Here is a tiny trained network, its code and every weight. The questions are about switching its units off for an input and a target symbol, where a switched-off unit gives its printed mean instead of its output.

import numpy as np


def w(rows, s, z=0):
    codes = np.array(rows[::2]) - 128.0
    scale = np.full(codes.shape[1], s)
    scale[-1] = z or s
    return codes * scale


def f(y):
    return y / 2 * (1 + np.tanh(0.7978845608 * (y + 0.044715 * y**3)))


def softmax(a):
    e = np.exp(a - a.max(-1, keepdims=True))
    return e / e.sum(-1, keepdims=True)


def log_softmax(a):
    a = a - a.max(-1, keepdims=True)
    return a - np.log(np.exp(a).sum(-1, keepdims=True))


def net(x, mask):
    ids = ['αγδζηθλξτφψω'.index(c) for c in x.split()]
    T = len(ids)
    res = E[ids] + P[:T]
    q, k, v = (res @ M[0].T for M in (Q, K, V))
    z = softmax(np.where(np.tri(T) > 0, q @ k.T / 4**0.5, -1e9)) @ v
    res = res + np.where(mask[0], z, O[0][:, -1]) @ O[0][:, :-1]
    y = f(res @ A[0][:, :-1].T + A[0][:, -1])
    res = res + np.where(mask[1:9], y, B[0][:, -1]) @ B[0][:, :-1]
    return log_softmax(res[-1] @ U[:, :-1].T + U[:, -1])


Q, K, V, O, A, B = {}, {}, {}, {}, {}, {}
E = w([
[157,147,82,89,141,160],'α',
[116,60,102,117,161,164],'γ',
[116,121,198,112,90,68],'δ',
[146,184,192,84,89,45],'ζ',
[87,115,117,106,171,148],'η',
[151,147,115,177,220,138],'θ',
[122,103,179,160,155,83],'λ',
[146,177,161,138,148,86],'ξ',
[165,95,247,129,77,9],'τ',
[142,61,148,30,107,104],'φ',
[76,126,116,58,154,162],'ψ',
[46,216,154,177,201,151],'ω',
],0.015)
P = w([
[126,103,92,140,166,55],'0',
[101,119,113,137,36,173],'1',
[40,163,130,84,106,103],'2',
[220,142,119,161,133,111],'3',
[128,129,143,150,58,193],'4',
[35,162,155,82,126,113],'5',
[229,153,128,142,151,140],'6',
[141,135,161,142,78,209],'7',
[33,164,186,82,139,113],'8',
[241,164,140,130,163,164],'9',
[151,140,178,136,96,226],'10',
[24,162,216,86,153,115],'11',
[249,175,151,120,182,186],'12',
],0.02)
Q[0] = w([
[2,117,172,93,167,84],'head 1',
[107,135,83,175,61,138],'head 1',
[68,140,119,172,81,125],'head 1',
[213,135,204,164,133,169],'head 1',
],0.0096)
K[0] = w([
[100,149,31,136,149,19],'head 1',
[151,188,98,158,76,125],'head 1',
[158,122,2,103,90,109],'head 1',
[173,178,242,13,214,225],'head 1',
],0.0081)
V[0] = w([
[131,6,110,116,138,140],'head 1',
[177,149,148,170,127,84],'head 1',
[162,116,69,212,164,112],'head 1',
[81,83,188,219,170,170],'head 1',
],0.016)
O[0] = w([
[129,7,162,116,163,154,1],'head 1',
[177,179,172,144,139,52,251],'head 1',
[157,164,177,219,166,154,61],'head 1',
[111,51,144,212,127,94,82],'head 1',
],0.015,0.0063)
A[0] = w([
[162,177,161,155,187,123,62],'neuron 1',
[134,102,70,164,50,206,191],'neuron 2',
[194,136,110,75,193,96,2],'neuron 3',
[183,108,137,166,177,126,46],'neuron 4',
[12,187,132,143,117,155,150],'neuron 5',
[2,125,145,71,147,108,136],'neuron 6',
[122,105,200,104,53,120,179],'neuron 7',
[71,135,122,164,201,61,152],'neuron 8',
],0.012,0.0072)
B[0] = w([
[129,67,86,112,82,218,254],'neuron 1',
[101,198,199,131,144,111,160],'neuron 2',
[92,11,163,191,90,158,203],'neuron 3',
[141,120,144,214,141,114,153],'neuron 4',
[128,76,136,170,85,36,248],'neuron 5',
[204,140,52,178,90,140,207],'neuron 6',
[89,130,75,171,153,155,250],'neuron 7',
[115,183,114,16,147,107,221],'neuron 8',
],0.011,0.012)
U = w([
[254,139,170,138,91,192,127],'α',
[124,71,96,193,171,117,113],'γ',
[207,250,37,137,221,82,179],'δ',
[166,35,182,227,17,73,16],'ζ',
[30,19,45,132,110,122,78],'η',
[254,140,227,191,119,138,195],'θ',
[42,128,142,114,171,165,236],'λ',
[126,150,241,39,43,169,119],'ξ',
[71,128,45,26,164,198,167],'τ',
[238,121,86,182,137,170,80],'φ',
[144,60,45,198,132,106,1],'ψ',
[79,45,163,67,136,2,122],'ω',
],0.0059,0.0062)

Each question gives the input, a string of symbols that net reads in full, and the target symbol t.
The units are the heads (4 rows each of Q, K, V and O) and the neurons (one row each of A and B). Each row of codes is followed by its name. A weight is (code - 128) times the scale printed after its matrix; where a second scale follows, it is the last column's (O, A, B and U).
mask holds one flag per unit, heads first, then neurons. A switched-off unit (its flag False) gives its mean, the last column of its rows in O or B, instead of its output. The means were averaged over made-up inputs and are rounded, as every weight is.
A unit's drop is (log p(t) with every unit on - log p(t) with that unit switched off) / (log p(t) with every unit on - log p(t) with every unit switched off).
The circuit of an input: a set's keep is (log p(t) with only the set's units on - log p(t) with every unit switched off) / (log p(t) with every unit on - log p(t) with every unit switched off). Starting from all 9 units, units are removed one at a time, each time the one whose removal leaves the highest keep (on an exact tie, the one counted first), for as long as the keep stays at least 0.8.
units of the circuit, in order: the units of the circuit, biggest drop first
k most important neurons: the k neurons with the biggest drops, biggest first
input ζ δ ξ δ γ ζ ζ ξ ζ, target ζ: 2 most important neurons : [neuron 5; neuron 3]
input δ α ξ λ δ δ δ λ δ α, target θ: 3 most important neurons : [neuron 7; neuron 1; neuron 5]
input δ φ δ φ ω γ, target δ: units of the circuit, in order : [neuron 6; neuron 3]
input ζ τ δ φ ξ δ δ ζ φ λ ψ φ, target ζ: units of the circuit, in order : [head 1; neuron 3; neuron 5; neuron 6]
input δ δ γ η δ α ζ δ ζ, target δ: units of the circuit, in order : [neuron 6]
input δ ζ λ, target δ: 2 most important neurons : [neuron 3; neuron 6]
input ζ δ ζ, target ζ: units of the circuit, in order : [head 1; neuron 3; neuron 5; neuron 8]
input λ δ ζ α λ ψ δ γ, target λ: units of the circuit, in order : [neuron 2; head 1; neuron 5]
input ψ δ ω ξ ζ ψ ζ λ τ, target ψ: 3 most important neurons : [neuron 6; neuron 7; neuron 8]
input δ γ τ ω ζ δ δ τ α, target δ: 2 most important neurons : [neuron 6; neuron 1]
input ξ ζ ζ δ, target ξ: units of the circuit, in order : [head 1; neuron 3; neuron 6]
input λ ζ ζ ζ φ ψ ζ δ δ δ η δ, target λ: units of the circuit, in order : [head 1; neuron 8; neuron 7; neuron 5]
input ζ δ γ δ θ α δ τ ξ, target ζ: units of the circuit, in order : [head 1; neuron 5; neuron 3; neuron 6]
input ζ ζ δ δ ξ ψ ζ α λ τ, target ζ: units of the circuit, in order : [neuron 3]
input τ τ ξ, target τ: units of the circuit, in order : [head 1; neuron 8; neuron 1; neuron 5]
input ξ γ ω, target ξ: 2 most important neurons : [neuron 1; neuron 8]
input φ ψ θ τ ζ τ δ δ δ δ λ λ, target φ: units of the circuit, in order : [neuron 6; head 1]
input δ δ λ ξ δ ζ δ ξ, target δ: 2 most important neurons : [neuron 3; neuron 1]
input δ ξ δ δ ψ ψ, target δ: 3 most important neurons : [neuron 6; neuron 3; neuron 1]
input λ δ ξ ζ δ η τ ω, target ζ: units of the circuit, in order : [neuron 5]
input λ λ δ, target λ: 3 most important neurons : [neuron 8; neuron 5; neuron 6]
input ζ λ θ θ ξ ξ φ γ ζ ξ δ δ, target ζ: 3 most important neurons : [neuron 5; neuron 6; neuron 3]
input θ ζ α, target θ: 2 most important neurons : [neuron 4; neuron 7]
